Below is a small trained network, with its code and all its weights. Each question gives an input and a class and asks what happens when units are switched off, that is, made to give their printed mean instead of their output.

import numpy as np


def w(rows, s, z=0):
    codes = np.array(rows[::2]) - 128.0
    scale = np.full(codes.shape[1], s)
    scale[-1] = z or s
    return codes * scale


def norm(h):
    return h / np.sqrt((h * h).mean(-1, keepdims=True) + 1e-5)


def f(y):
    return np.maximum(y, 0)


def log_softmax(a):
    a = a - a.max(-1, keepdims=True)
    return a - np.log(np.exp(a).sum(-1, keepdims=True))


def net(x, mask):
    res = np.array(x, float).reshape(1, 5) / 4 @ E
    u = 0
    for l in range(3):
        y = f(norm(res) @ A[l][:, :-1].T + A[l][:, -1])
        res = res + np.where(mask[u : u + 3], y, B[l][:, -1]) @ B[l][:, :-1]
        u += 3
    return log_softmax(norm(res)[-1] @ U[:, :-1].T + U[:, -1])


A, B = {}, {}
E = w([
[89,107,212,116,168,237,121,112,213,83,159,144],'x0',
[169,248,130,109,116,155,188,122,149,139,175,130],'x1',
[179,96,136,140,162,137,219,122,82,131,92,114],'x2',
[186,153,202,2,64,132,68,224,198,124,238,147],'x3',
[223,61,67,203,181,197,2,166,179,31,112,122],'x4',
],0.0091)
A[0] = w([
[201,114,128,99,128,67,204,161,48,165,128,117,74],'L0N0',
[117,165,108,91,67,12,124,150,91,192,129,104,3],'L0N1',
[47,167,204,132,125,120,221,70,128,134,118,114,34],'L0N2',
],0.011,0.0046)
B[0] = w([
[182,109,141,121,99,161,165,130,136,191,70,119,234],'L0N0',
[24,104,125,149,81,48,118,186,116,66,254,209,254],'L0N1',
[149,134,116,76,112,138,153,107,71,119,194,179,235],'L0N2',
],0.0089,0.0082)
A[1] = w([
[150,137,98,154,157,101,69,113,120,124,50,71,5],'L1N0',
[203,131,147,66,132,143,8,181,210,79,167,97,23],'L1N1',
[129,228,100,118,104,139,72,124,186,124,185,125,97],'L1N2',
],0.018,0.0022)
B[1] = w([
[70,103,21,202,217,119,91,108,142,161,178,133,163],'L1N0',
[240,191,205,137,183,216,71,150,49,1,145,221,255],'L1N1',
[132,91,20,198,249,235,173,71,128,220,96,185,197],'L1N2',
],0.0075,0.022)
A[2] = w([
[7,182,173,88,134,129,186,93,190,203,153,95,255],'L2N0',
[179,135,144,88,120,166,34,170,215,90,202,128,117],'L2N1',
[99,116,204,124,143,228,116,129,232,81,147,104,183],'L2N2',
],0.019,0.0014)
B[2] = w([
[75,238,183,29,135,86,147,103,112,240,163,136,192],'L2N0',
[150,141,254,71,117,171,97,113,130,39,63,41,251],'L2N1',
[151,171,154,105,197,176,84,124,19,73,111,240,214],'L2N2',
],0.0088,0.015)
U = w([
[162,169,189,128,191,206,60,131,81,10,127,191,176],'0',
[121,139,117,116,62,125,146,102,248,75,136,75,1],'1',
[138,76,3,255,191,131,101,116,114,120,88,126,194],'2',
[122,95,88,171,31,3,133,184,161,144,14,100,20],'3',
[44,203,158,40,64,34,205,140,74,187,230,196,209],'4',
[147,172,135,124,153,184,229,45,105,197,22,89,134],'5',
[116,121,169,93,13,73,67,193,162,40,121,87,51],'6',
[212,156,179,132,66,153,149,210,165,105,167,24,59],'7',
],0.0096,0.0043)

Each question gives the input, the list of numbers given to net, and the class t.
The units are the neurons (one row each of A and B). Each row of codes is followed by its name. A weight is (code - 128) times the scale printed after its matrix; where a second scale follows, it is the last column's (A, B and U).
mask holds one flag per neuron, layer by layer. A switched-off neuron (its flag False) gives its mean, the last column of its row in B, instead of its output. The means were averaged over made-up inputs and are rounded, as every weight is.
A unit's drop is (log p(t) with every unit on - log p(t) with that unit switched off) / (log p(t) with every unit on - log p(t) with every unit switched off).
The circuit of an input: a set's keep is (log p(t) with only the set's units on - log p(t) with every unit switched off) / (log p(t) with every unit on - log p(t) with every unit switched off). Starting from all 9 units, units are removed one at a time, each time the one whose removal leaves the highest keep (on an exact tie, the one counted first), for as long as the keep stays at least 0.8.
circuit, biggest first: the units of the circuit, biggest drop first
top k neurons: the k neurons with the biggest drops, biggest first
k most important neurons of layer l: the k neurons of layer l with the biggest drops, biggest first
drop when u is switched off: that unit's drop, to one decimal
input [-2,-5,7,4,1], class 5: circuit, biggest first => (L0N0, L1N1)
input [6,-6,3,-7,-1], class 5: circuit, biggest first => (L1N1)
input [2,-7,-4,-4,4], class 2: top 2 neurons => (L1N0, L1N1)
input [-6,-5,-1,0,4], class 2: top 2 neurons => (L1N0, L1N1)
input [-3,-4,7,-4,-3], class 5: top 3 neurons => (L0N0, L1N1, L2N0)
input [-7,3,1,-8,-1], class 4: circuit, biggest first => (L1N2, L1N1)
input [-8,4,1,0,7], class 2: 2 most important neurons of layer 0 => (L0N1, L0N2)
input [0,-4,2,-7,-1], class 2: circuit, biggest first => (L1N1, L2N1)
input [3,6,-1,0,-2], class 4: top 2 neurons => (L1N1, L0N2)
input [-4,-2,-6,2,-1], class 4: circuit, biggest first => (L0N1, L1N1)
input [0,3,7,-3,-3], class 5: top 2 neurons => (L0N1, L0N0)
input [4,4,8,-2,0], class 5: top 3 neurons => (L1N1, L0N1, L2N2)
input [3,6,-4,-8,1], class 5: 2 most important neurons of layer 0 => (L0N1, L0N0)
input [-4,-5,4,1,-1], class 3: 2 most important neurons of layer 2 => (L2N0, L2N2)
input [0,4,3,-7,2], class 2: drop when L1N1 is switched off => 0.2
input [-1,6,8,-6,-8], class 4: drop when L1N1 is switched off => 0.1
input [1,5,-6,-3,-6], class 4: drop when L1N1 is switched off => 0.1
